Here is a tiny trained network, its code and every weight. The questions are about switching its units off for an input and a target symbol, where a switched-off unit gives its printed mean instead of its output.

import numpy as np


def w(rows, s, z=0):
    codes = np.array(rows[::2]) - 128.0
    scale = np.full(codes.shape[1], s)
    scale[-1] = z or s
    return codes * scale


def f(y):
    return np.maximum(y, 0)


def softmax(a):
    e = np.exp(a - a.max(-1, keepdims=True))
    return e / e.sum(-1, keepdims=True)


def log_softmax(a):
    a = a - a.max(-1, keepdims=True)
    return a - np.log(np.exp(a).sum(-1, keepdims=True))


def net(x, mask):
    ids = ['ΓΘΠΣΦΨαβδεζητω'.index(c) for c in x.split()]
    T = len(ids)
    res = E[ids] + P[:T]
    u = 0
    for l in range(2):
        r = res
        for j in range(3):
            rows = slice(3 * j, 3 * j + 3)
            q, k, v = (r @ M[l][rows].T for M in (Q, K, V))
            z = softmax(np.where(np.tri(T) > 0, q @ k.T / 3**0.5, -1e9)) @ v
            o = O[l][rows]
            res = res + np.where(mask[u + j], z, o[:, -1]) @ o[:, :-1]
        u += 3
        y = f(res @ A[l][:, :-1].T + A[l][:, -1])
        res = res + np.where(mask[u : u + 4], y, B[l][:, -1]) @ B[l][:, :-1]
        u += 4
    return log_softmax(res[-1] @ U[:, :-1].T + U[:, -1])


Q, K, V, O, A, B = {}, {}, {}, {}, {}, {}
E = w([
[163,101,170],'Γ',
[162,51,66],'Θ',
[220,69,177],'Π',
[202,113,202],'Σ',
[134,92,67],'Φ',
[113,99,145],'Ψ',
[86,121,165],'α',
[176,161,95],'β',
[149,136,193],'δ',
[155,98,158],'ε',
[178,44,160],'ζ',
[139,68,61],'η',
[75,123,204],'τ',
[252,93,88],'ω',
],0.02)
P = w([
[65,245,19],'0',
[176,3,134],'1',
[192,96,173],'2',
[182,82,159],'3',
[156,95,155],'4',
[161,89,166],'5',
[159,115,165],'6',
[64,124,155],'7',
[99,81,159],'8',
[92,131,170],'9',
[100,99,167],'10',
[112,111,168],'11',
[20,178,170],'12',
],0.0073)
Q[0] = w([
[135,140,155],'L0H0',
[131,147,81],'L0H0',
[233,234,47],'L0H0',
[211,124,93],'L0H1',
[210,64,189],'L0H1',
[156,184,185],'L0H1',
[45,218,92],'L0H2',
[121,88,250],'L0H2',
[236,135,24],'L0H2',
],0.011)
K[0] = w([
[92,169,137],'L0H0',
[163,138,97],'L0H0',
[191,81,161],'L0H0',
[72,76,149],'L0H1',
[102,145,95],'L0H1',
[131,113,141],'L0H1',
[114,172,111],'L0H2',
[113,106,254],'L0H2',
[161,120,74],'L0H2',
],0.011)
V[0] = w([
[119,247,145],'L0H0',
[173,113,180],'L0H0',
[43,150,46],'L0H0',
[59,64,125],'L0H1',
[173,67,162],'L0H1',
[204,99,166],'L0H1',
[115,170,181],'L0H2',
[64,232,50],'L0H2',
[189,208,51],'L0H2',
],0.011)
O[0] = w([
[196,135,173,95],'L0H0',
[36,57,119,153],'L0H0',
[168,152,145,86],'L0H0',
[2,162,86,132],'L0H1',
[101,87,104,167],'L0H1',
[127,44,126,164],'L0H1',
[185,74,191,123],'L0H2',
[193,109,86,6],'L0H2',
[122,59,75,79],'L0H2',
],0.008,0.016)
A[0] = w([
[175,191,33,109],'L0N0',
[151,101,254,1],'L0N1',
[110,20,132,60],'L0N2',
[143,181,160,148],'L0N3',
],0.0085,0.0068)
B[0] = w([
[120,173,2,139],'L0N0',
[70,159,37,255],'L0N1',
[130,208,95,234],'L0N2',
[173,78,24,166],'L0N3',
],0.0067,0.0079)
Q[1] = w([
[153,45,143],'L1H0',
[161,164,55],'L1H0',
[198,134,110],'L1H0',
[108,144,230],'L1H1',
[185,49,198],'L1H1',
[91,121,182],'L1H1',
[31,149,249],'L1H2',
[123,222,176],'L1H2',
[32,74,32],'L1H2',
],0.013)
K[1] = w([
[164,169,215],'L1H0',
[63,11,158],'L1H0',
[99,139,141],'L1H0',
[189,209,71],'L1H1',
[211,170,117],'L1H1',
[164,128,175],'L1H1',
[246,145,123],'L1H2',
[142,147,55],'L1H2',
[125,81,143],'L1H2',
],0.013)
V[1] = w([
[109,219,138],'L1H0',
[111,5,118],'L1H0',
[81,101,114],'L1H0',
[92,82,134],'L1H1',
[99,64,174],'L1H1',
[173,129,109],'L1H1',
[155,192,165],'L1H2',
[211,190,253],'L1H2',
[102,165,121],'L1H2',
],0.014)
O[1] = w([
[71,119,14,131],'L1H0',
[94,101,152,116],'L1H0',
[151,57,117,143],'L1H0',
[245,21,182,117],'L1H1',
[155,98,169,58],'L1H1',
[85,84,228,144],'L1H1',
[159,143,116,106],'L1H2',
[195,254,150,6],'L1H2',
[116,131,52,143],'L1H2',
],0.008,0.014)
A[1] = w([
[91,9,112,36],'L1N0',
[87,165,188,4],'L1N1',
[66,129,224,142],'L1N2',
[85,121,1,104],'L1N3',
],0.0098,0.0033)
B[1] = w([
[168,219,79,252],'L1N0',
[99,194,130,150],'L1N1',
[254,142,155,182],'L1N2',
[144,41,196,216],'L1N3',
],0.0091,0.035)
U = w([
[178,80,71,198],'Γ',
[193,128,59,173],'Θ',
[230,63,150,49],'Π',
[106,76,138,9],'Σ',
[85,174,47,187],'Φ',
[110,204,8,50],'Ψ',
[104,90,165,238],'α',
[140,182,107,154],'β',
[181,49,222,28],'δ',
[139,120,148,239],'ε',
[85,145,161,2],'ζ',
[111,103,77,65],'η',
[205,146,115,30],'τ',
[160,98,188,213],'ω',
],0.011,0.0063)

Each question gives the input, a string of symbols that net reads in full, and the target symbol t.
The units are the heads (3 rows each of Q, K, V and O) and the neurons (one row each of A and B). Each row of codes is followed by its name. A weight is (code - 128) times the scale printed after its matrix; where a second scale follows, it is the last column's (O, A, B and U).
mask holds one flag per unit, layer by layer, with each layer's heads first. A switched-off unit (its flag False) gives its mean, the last column of its rows in O or B, instead of its output. The means were averaged over made-up inputs and are rounded, as every weight is.
A unit's drop is (log p(t) with every unit on - log p(t) with that unit switched off) / (log p(t) with every unit on - log p(t) with every unit switched off).
The circuit of an input: a set's keep is (log p(t) with only the set's units on - log p(t) with every unit switched off) / (log p(t) with every unit on - log p(t) with every unit switched off). Starting from the 12 units with the biggest drops (on a tie, the unit counted first), units are removed one at a time, each time the one whose removal leaves the highest keep (on an exact tie, the one counted first), for as long as the keep stays at least 0.8.
units of the circuit, in order: the units of the circuit, biggest drop first
unit that matters most: the unit with the biggest drop
k most important neurons: the k neurons with the biggest drops, biggest first
top k neurons in layer l: the k neurons of layer l with the biggest drops, biggest first
which heads matter: for each layer, one digit per head in row order, 1 if its drop is at least 0.15 and else 0, layers parted by /
input Ψ Σ δ, target α: which heads matter -> 111 / 110
input α η ε Ψ δ τ α, target Φ: 3 most important neurons -> L1N0; L0N1; L1N2
input α Γ Ψ Σ, target Φ: unit that matters most -> L0H0
input Σ Π ω δ β Π ζ ζ, target δ: units of the circuit, in order -> L1N0; L1H2; L0H1
input ζ Θ η Σ η Π, target Θ: units of the circuit, in order -> L1N0; L1N3; L1H1; L0H0
input Φ Ψ δ Π Σ ζ, target Σ: which heads matter -> 110 / 111
input Σ Σ δ τ, target δ: which heads matter -> 011 / 111
input Π α Π Γ Σ ω α δ ζ, target Π: units of the circuit, in order -> L1H1; L0H0
input Γ τ ε β β δ ω δ Σ ε Ψ β, target Γ: which heads matter -> 001 / 010
input ζ Ψ Γ α δ τ Π Π, target Θ: units of the circuit, in order -> L1N3; L1H1
input ω Γ Φ α Π Θ Θ ζ Ψ, target τ: 3 most important neurons -> L1N2; L1N0; L0N1
input Ψ Φ ε η Θ Φ Ψ Γ Φ Σ Γ, target α: top 2 neurons in layer 1 -> L1N0; L1N3
input Σ Π τ Θ α Ψ Π τ Ψ α Ψ Θ Π, target δ: units of the circuit, in order -> L1N0; L1H2
input δ ζ α Θ Π Ψ δ Γ δ δ δ ω ζ, target β: unit that matters most -> L0H2
input α Ψ δ α, target Φ: 4 most important neurons -> L1N0; L0N1; L1N2; L0N0
input ω ζ Ψ δ Θ δ α Π Θ Ψ Φ, target Γ: units of the circuit, in order -> L0H2; L1H1
input η Ψ Γ ω δ β δ Θ Σ η Γ Γ δ, target η: which heads matter -> 111 / 111
input Θ τ ε α ε Π, target Γ: top 2 neurons in layer 1 -> L1N3; L1N0
input η η Ψ, target η: 4 most important neurons -> L1N3; L1N0; L0N1; L0N0
input Ψ Γ Ψ Π Σ Ψ, target α: unit that matters most -> L1N0
input Π α ω α Σ Ψ ω Ψ δ Γ, target Π: which heads matter -> 010 / 110
input Σ Π Ψ δ ω Γ ε β Ψ, target δ: which heads matter -> 011 / 111
input ω Φ Φ β α ζ Σ, target τ: 3 most important neurons -> L1N2; L1N0; L1N3
